Below is a small trained network, with its code and all its weights. Each question gives an input and a target symbol and asks what happens when units are switched off, that is, made to give their printed mean instead of their output.

import numpy as np


def w(rows, s, z=0):
    codes = np.array(rows[::2]) - 128.0
    scale = np.full(codes.shape[1], s)
    scale[-1] = z or s
    return codes * scale


def f(y):
    return y / 2 * (1 + np.tanh(0.7978845608 * (y + 0.044715 * y**3)))


def softmax(a):
    e = np.exp(a - a.max(-1, keepdims=True))
    return e / e.sum(-1, keepdims=True)


def log_softmax(a):
    a = a - a.max(-1, keepdims=True)
    return a - np.log(np.exp(a).sum(-1, keepdims=True))


def net(x, mask):
    ids = ['αβδεζλμξστφ'.index(c) for c in x.split()]
    T = len(ids)
    res = E[ids] + P[:T]
    u = 0
    for l in range(2):
        r = res
        for j in range(2):
            rows = slice(2 * j, 2 * j + 2)
            q, k, v = (r @ M[l][rows].T for M in (Q, K, V))
            z = softmax(np.where(np.tri(T) > 0, q @ k.T / 2**0.5, -1e9)) @ v
            o = O[l][rows]
            res = res + np.where(mask[u + j], z, o[:, -1]) @ o[:, :-1]
        u += 2
        y = f(res @ A[l][:, :-1].T + A[l][:, -1])
        res = res + np.where(mask[u : u + 4], y, B[l][:, -1]) @ B[l][:, :-1]
        u += 4
    return log_softmax(res[-1] @ U[:, :-1].T + U[:, -1])


Q, K, V, O, A, B = {}, {}, {}, {}, {}, {}
E = w([
[99,128,88,138,84,101,73,130,119,166,63],'α',
[5,101,104,137,79,150,102,142,182,120,104],'β',
[97,81,48,107,136,186,122,193,147,158,84],'δ',
[153,138,81,111,118,119,90,166,174,136,67],'ε',
[114,165,183,17,135,111,101,168,119,106,169],'ζ',
[106,137,147,238,197,145,228,163,103,71,89],'λ',
[186,41,123,156,85,99,203,136,117,120,148],'μ',
[93,131,108,105,136,158,114,163,194,112,109],'ξ',
[46,150,114,155,38,133,80,132,120,141,111],'σ',
[122,116,195,77,168,103,175,92,184,171,114],'τ',
[163,207,187,66,40,182,217,165,189,88,98],'φ',
],0.018)
P = w([
[80,199,85,133,38,2,172,155,153,203,161],'0',
[93,188,54,95,64,61,161,92,173,160,133],'1',
[97,148,82,84,111,84,135,89,145,151,88],'2',
[119,145,92,90,105,101,126,86,155,132,82],'3',
[107,125,115,88,131,114,112,100,125,131,50],'4',
[120,122,111,93,131,117,117,88,130,128,55],'5',
[121,113,103,91,145,108,113,82,123,126,64],'6',
[139,115,99,97,139,112,107,77,129,122,88],'7',
[124,119,105,106,163,120,106,89,126,128,72],'8',
[129,121,86,114,174,112,101,87,134,130,108],'9',
[110,115,103,115,215,102,101,118,143,130,131],'10',
],0.0075)
Q[0] = w([
[103,131,174,227,131,99,140,71,121,53,140],'0.h1',
[157,184,141,122,154,102,160,146,187,89,125],'0.h1',
[104,201,123,234,78,73,89,148,2,78,153],'0.h2',
[204,81,156,149,161,62,122,159,145,153,89],'0.h2',
],0.0092)
K[0] = w([
[8,185,146,255,107,114,116,88,97,76,102],'0.h1',
[196,153,173,143,181,191,119,131,93,116,196],'0.h1',
[51,168,102,203,60,101,61,89,70,123,78],'0.h2',
[179,210,2,183,127,74,45,177,95,97,24],'0.h2',
],0.0092)
V[0] = w([
[2,23,62,49,62,175,122,19,68,31,65],'0.h1',
[109,163,217,207,79,119,80,161,212,179,200],'0.h1',
[87,62,153,119,152,205,167,163,172,109,214],'0.h2',
[165,178,95,158,151,122,88,72,101,124,85],'0.h2',
],0.0065)
O[0] = w([
[199,173,123,243,168,151,61,116,126,85,220,251],'0.h1',
[150,123,110,117,208,159,103,107,163,94,168,83],'0.h1',
[41,127,57,27,60,104,160,110,75,254,64,39],'0.h2',
[137,108,167,142,211,106,131,191,120,150,175,46],'0.h2',
],0.0069,0.0031)
A[0] = w([
[78,132,115,190,214,243,1,90,153,95,176,196],'0.n1',
[203,38,75,200,193,141,174,154,16,146,174,49],'0.n2',
[138,138,128,117,94,77,172,152,77,221,146,255],'0.n3',
[99,230,189,171,82,88,39,111,62,82,48,249],'0.n4',
],0.0061,0.0043)
B[0] = w([
[229,101,128,72,197,38,154,165,159,127,88,253],'0.n1',
[142,170,253,161,89,130,147,141,72,45,46,139],'0.n2',
[61,115,132,127,68,205,132,120,164,7,63,184],'0.n3',
[96,139,44,68,168,74,167,122,170,161,171,241],'0.n4',
],0.0073,0.0052)
Q[1] = w([
[189,130,182,178,146,162,179,145,114,29,102],'1.h1',
[80,170,155,1,79,74,161,81,149,121,83],'1.h1',
[88,137,35,33,64,195,43,213,98,81,110],'1.h2',
[162,65,107,204,144,240,210,163,42,120,137],'1.h2',
],0.0066)
K[1] = w([
[164,126,122,243,152,168,42,170,27,67,68],'1.h1',
[163,112,237,36,107,80,209,1,191,102,232],'1.h1',
[121,202,45,105,100,129,55,183,149,172,101],'1.h2',
[75,52,121,244,127,243,161,232,100,56,176],'1.h2',
],0.0072)
V[1] = w([
[75,64,54,107,105,198,86,157,127,164,105],'1.h1',
[193,54,54,91,158,165,131,161,88,161,85],'1.h1',
[100,128,120,219,185,155,142,96,146,73,232],'1.h2',
[120,79,96,144,100,255,130,164,133,132,148],'1.h2',
],0.0065)
O[1] = w([
[147,125,131,156,128,105,141,132,101,130,98,106],'1.h1',
[150,90,203,182,188,78,149,255,188,68,209,51],'1.h1',
[177,206,133,100,63,97,112,96,107,98,74,8],'1.h2',
[190,123,209,129,175,135,108,100,172,69,112,3],'1.h2',
],0.0076,0.005)
A[1] = w([
[197,43,63,124,172,114,242,59,197,118,122,116],'1.n1',
[62,60,66,220,72,103,67,157,93,255,159,190],'1.n2',
[12,201,138,241,62,117,12,39,109,238,118,252],'1.n3',
[116,209,100,33,28,212,194,165,35,177,145,235],'1.n4',
],0.0064,0.0032)
B[1] = w([
[238,195,205,162,138,115,62,157,62,141,96,255],'1.n1',
[189,188,121,53,84,233,135,81,141,66,130,221],'1.n2',
[91,76,181,161,133,140,240,135,124,103,135,200],'1.n3',
[143,165,185,218,105,70,81,158,101,158,254,213],'1.n4',
],0.0085,0.0073)
U = w([
[83,156,2,79,22,217,110,127,178,121,88,218],'α',
[163,132,108,122,168,119,34,152,122,158,94,160],'β',
[184,87,161,171,225,35,125,157,178,147,153,64],'δ',
[167,72,162,100,150,83,217,66,181,219,121,168],'ε',
[140,134,107,130,129,143,120,108,116,136,121,67],'ζ',
[74,89,89,105,138,100,66,115,49,87,167,186],'λ',
[132,136,104,142,131,145,116,109,118,134,127,65],'μ',
[129,138,110,122,124,148,116,122,112,137,123,72],'ξ',
[167,69,134,88,45,93,98,106,79,69,110,121],'σ',
[179,204,138,148,101,200,148,156,153,176,142,1],'τ',
[78,236,97,154,173,158,149,151,58,108,68,68],'φ',
],0.009,0.0079)

Each question gives the input, a string of symbols that net reads in full, and the target symbol t.
The units are the heads (2 rows each of Q, K, V and O) and the neurons (one row each of A and B). Each row of codes is followed by its name. A weight is (code - 128) times the scale printed after its matrix; where a second scale follows, it is the last column's (O, A, B and U).
mask holds one flag per unit, layer by layer, with each layer's heads first. A switched-off unit (its flag False) gives its mean, the last column of its rows in O or B, instead of its output. The means were averaged over made-up inputs and are rounded, as every weight is.
A unit's drop is (log p(t) with every unit on - log p(t) with that unit switched off) / (log p(t) with every unit on - log p(t) with every unit switched off).
The circuit of an input: a set's keep is (log p(t) with only the set's units on - log p(t) with every unit switched off) / (log p(t) with every unit on - log p(t) with every unit switched off). Starting from all 12 units, units are removed one at a time, each time the one whose removal leaves the highest keep (on an exact tie, the one counted first), for as long as the keep stays at least 0.8.
units of the circuit, in order: the units of the circuit, biggest drop first
unit that matters most: the unit with the biggest drop
k most important neurons: the k neurons with the biggest drops, biggest first
k most important neurons of layer l: the k neurons of layer l with the biggest drops, biggest first
drop of u: that unit's drop, to one decimal
input τ μ λ ε δ σ τ β φ ζ σ, target β: units of the circuit, in order	(0.n1 0.h1 1.n3)
input β β δ ξ δ φ α, target α: 3 most important neurons	(0.n4 1.n2 1.n4)
input ζ ζ β σ τ σ δ ξ σ, target δ: units of the circuit, in order	(0.h1 0.n1)
input α ε ζ, target λ: 2 most important neurons	(1.n4 1.n1)
input μ τ λ δ δ, target β: units of the circuit, in order	(1.h2 1.n1)
input α μ φ τ δ μ, target σ: units of the circuit, in order	(0.n2 1.h2 0.h2)
input μ α φ δ α φ φ λ ε, target α: units of the circuit, in order	(0.n4 1.h2 1.n2 1.n4)
input β α α ζ δ τ β δ δ β, target δ: units of the circuit, in order	(0.n1 0.h1)
input σ δ ξ φ τ α δ τ δ ε δ, target δ: 2 most important neurons of layer 0	(0.n4 0.n1)
input φ ε σ β β β σ, target β: units of the circuit, in order	(0.h1 0.n1)
input λ λ ε β λ μ δ α, target α: 3 most important neurons	(1.n2 0.n4 1.n4)
input τ δ ξ ξ β β, target β: 3 most important neurons of layer 0	(0.n1 0.n4 0.n3)
input σ λ τ τ σ τ δ τ ε, target α: unit that matters most	0.h1
input ε α δ ε ε δ σ σ τ σ, target δ: unit that matters most	0.n1
input ζ τ τ τ σ ε δ δ, target β: 4 most important neurons	(0.n4 1.n3 1.n1 0.n1)
input τ δ β δ ξ ε β ξ, target β: 2 most important neurons	(0.n1 1.n3)
input φ α α, target β: 3 most important neurons	(0.n1 0.n4 1.n3)
input τ α σ μ μ β τ α ε β, target β: 3 most important neurons	(0.n1 1.n1 1.n3)
input λ δ τ τ β τ δ λ τ μ, target σ: 2 most important neurons	(0.n2 0.n3)
input δ σ σ φ α β τ α α, target δ: unit that matters most	0.h2
input τ τ τ α α, target β: drop of 0.h1	0.0
